Below are the code and all the weights of a small trained network. Each question names an input and a class and asks about switching units off, where a switched-off unit gives its printed mean instead of its output.

import numpy as np


def w(rows, s, z=0):
    codes = np.array(rows[::2]) - 128.0
    scale = np.full(codes.shape[1], s)
    scale[-1] = z or s
    return codes * scale


def norm(h):
    return h / np.sqrt((h * h).mean(-1, keepdims=True) + 1e-5)


def f(y):
    return np.maximum(y, 0)


def log_softmax(a):
    a = a - a.max(-1, keepdims=True)
    return a - np.log(np.exp(a).sum(-1, keepdims=True))


def net(x, mask):
    res = np.array(x, float).reshape(1, 3) / 4 @ E
    u = 0
    for l in range(3):
        y = f(norm(res) @ A[l][:, :-1].T + A[l][:, -1])
        res = res + np.where(mask[u : u + 4], y, B[l][:, -1]) @ B[l][:, :-1]
        u += 4
    return log_softmax(norm(res)[-1] @ U[:, :-1].T + U[:, -1])


A, B = {}, {}
E = w([
[137,141,130,186,157,112,128,119,77,215,2],'x0',
[60,87,77,75,15,144,142,111,123,56,93],'x1',
[81,125,53,93,168,139,72,36,69,150,234],'x2',
],0.0077)
A[0] = w([
[52,160,148,42,162,94,138,192,227,71,62,92],'0.n0',
[144,94,137,151,100,214,176,2,59,42,189,115],'0.n1',
[32,73,201,204,80,136,161,103,69,133,74,21],'0.n2',
[135,44,223,137,120,136,237,222,150,175,130,2],'0.n3',
],0.0051,0.0032)
B[0] = w([
[197,84,116,97,142,189,119,73,170,45,108,235],'0.n0',
[51,125,113,109,143,105,89,107,255,151,169,253],'0.n1',
[84,99,165,165,121,176,141,113,140,115,55,201],'0.n2',
[133,130,112,177,167,191,179,118,101,100,167,238],'0.n3',
],0.01,0.0035)
A[1] = w([
[117,43,147,181,112,85,157,103,208,137,149,90],'1.n0',
[202,141,170,91,125,124,179,240,85,47,102,4],'1.n1',
[128,168,128,100,87,128,133,229,166,62,127,114],'1.n2',
[126,192,239,221,253,74,103,172,51,249,193,77],'1.n3',
],0.0061,0.0036)
B[1] = w([
[153,79,164,163,89,110,137,173,111,139,164,164],'1.n0',
[202,184,96,189,177,196,255,180,89,86,149,168],'1.n1',
[155,121,222,148,100,128,60,150,126,95,135,167],'1.n2',
[205,168,134,44,101,40,100,77,115,186,64,254],'1.n3',
],0.0099,0.0078)
A[2] = w([
[183,103,113,153,145,213,194,210,119,116,130,3],'2.n0',
[67,84,2,68,185,95,86,145,141,156,205,53],'2.n1',
[53,64,112,163,103,166,134,143,56,165,72,48],'2.n2',
[82,142,69,102,193,140,88,128,146,183,155,89],'2.n3',
],0.0077,0.0036)
B[2] = w([
[161,209,177,219,164,102,141,216,121,103,124,229],'2.n0',
[90,238,117,169,130,69,179,187,77,162,177,253],'2.n1',
[70,63,103,120,132,142,79,7,58,105,81,189],'2.n2',
[59,96,83,115,204,222,147,132,82,145,131,202],'2.n3',
],0.012,0.0056)
U = w([
[117,42,174,76,36,178,70,139,197,43,137,44],'0',
[238,179,118,53,194,51,75,56,107,238,77,184],'1',
[1,196,64,108,177,102,121,122,78,184,233,189],'2',
[174,187,188,232,171,198,196,188,135,38,87,242],'3',
[158,78,96,98,117,97,117,130,180,159,151,2],'4',
[24,69,82,153,95,173,73,39,76,116,32,198],'5',
[57,131,149,75,44,104,106,174,190,86,206,59],'6',
],0.0091,0.0043)

Each question gives the input, the list of numbers given to net, and the class t.
The units are the neurons (one row each of A and B). Each row of codes is followed by its name. A weight is (code - 128) times the scale printed after its matrix; where a second scale follows, it is the last column's (A, B and U).
mask holds one flag per neuron, layer by layer. A switched-off neuron (its flag False) gives its mean, the last column of its row in B, instead of its output. The means were averaged over made-up inputs and are rounded, as every weight is.
A unit's drop is (log p(t) with every unit on - log p(t) with that unit switched off) / (log p(t) with every unit on - log p(t) with every unit switched off).
The circuit of an input: a set's keep is (log p(t) with only the set's units on - log p(t) with every unit switched off) / (log p(t) with every unit on - log p(t) with every unit switched off). Starting from all 12 units, units are removed one at a time, each time the one whose removal leaves the highest keep (on an exact tie, the one counted first), for as long as the keep stays at least 0.8.
circuit, biggest first: the units of the circuit, biggest drop first
top k neurons: the k neurons with the biggest drops, biggest first
top k neurons in layer l: the k neurons of layer l with the biggest drops, biggest first
drop when u is switched off: that unit's drop, to one decimal
input [5,0,-3], class 5: circuit, biggest first -> [0.n2, 2.n2, 1.n1, 1.n3]
input [-8,-8,-2], class 1: circuit, biggest first -> [1.n3, 0.n0]
input [4,-3,-3], class 1: circuit, biggest first -> [1.n3]
input [-7,-8,2], class 1: top 3 neurons -> [1.n3, 0.n0, 0.n1]
input [-6,4,-1], class 0: top 2 neurons in layer 1 -> [1.n2, 1.n0]
input [5,3,-3], class 5: top 2 neurons -> [0.n2, 2.n2]
input [-8,-1,0], class 6: top 2 neurons -> [0.n1, 1.n2]
input [-3,-7,-4], class 1: top 2 neurons -> [1.n3, 0.n0]
input [8,1,7], class 5: top 2 neurons -> [2.n3, 2.n0]
input [-4,1,0], class 6: top 2 neurons in layer 0 -> [0.n1, 0.n2]
input [7,2,-3], class 5: drop when 2.n2 is switched off -> 0.2
input [2,-8,-4], class 1: drop when 1.n3 is switched off -> 1.3
input [5,2,-2], class 5: drop when 2.n2 is switched off -> 0.1
input [-3,5,-2], class 0: top neuron in layer 2 -> [2.n1]
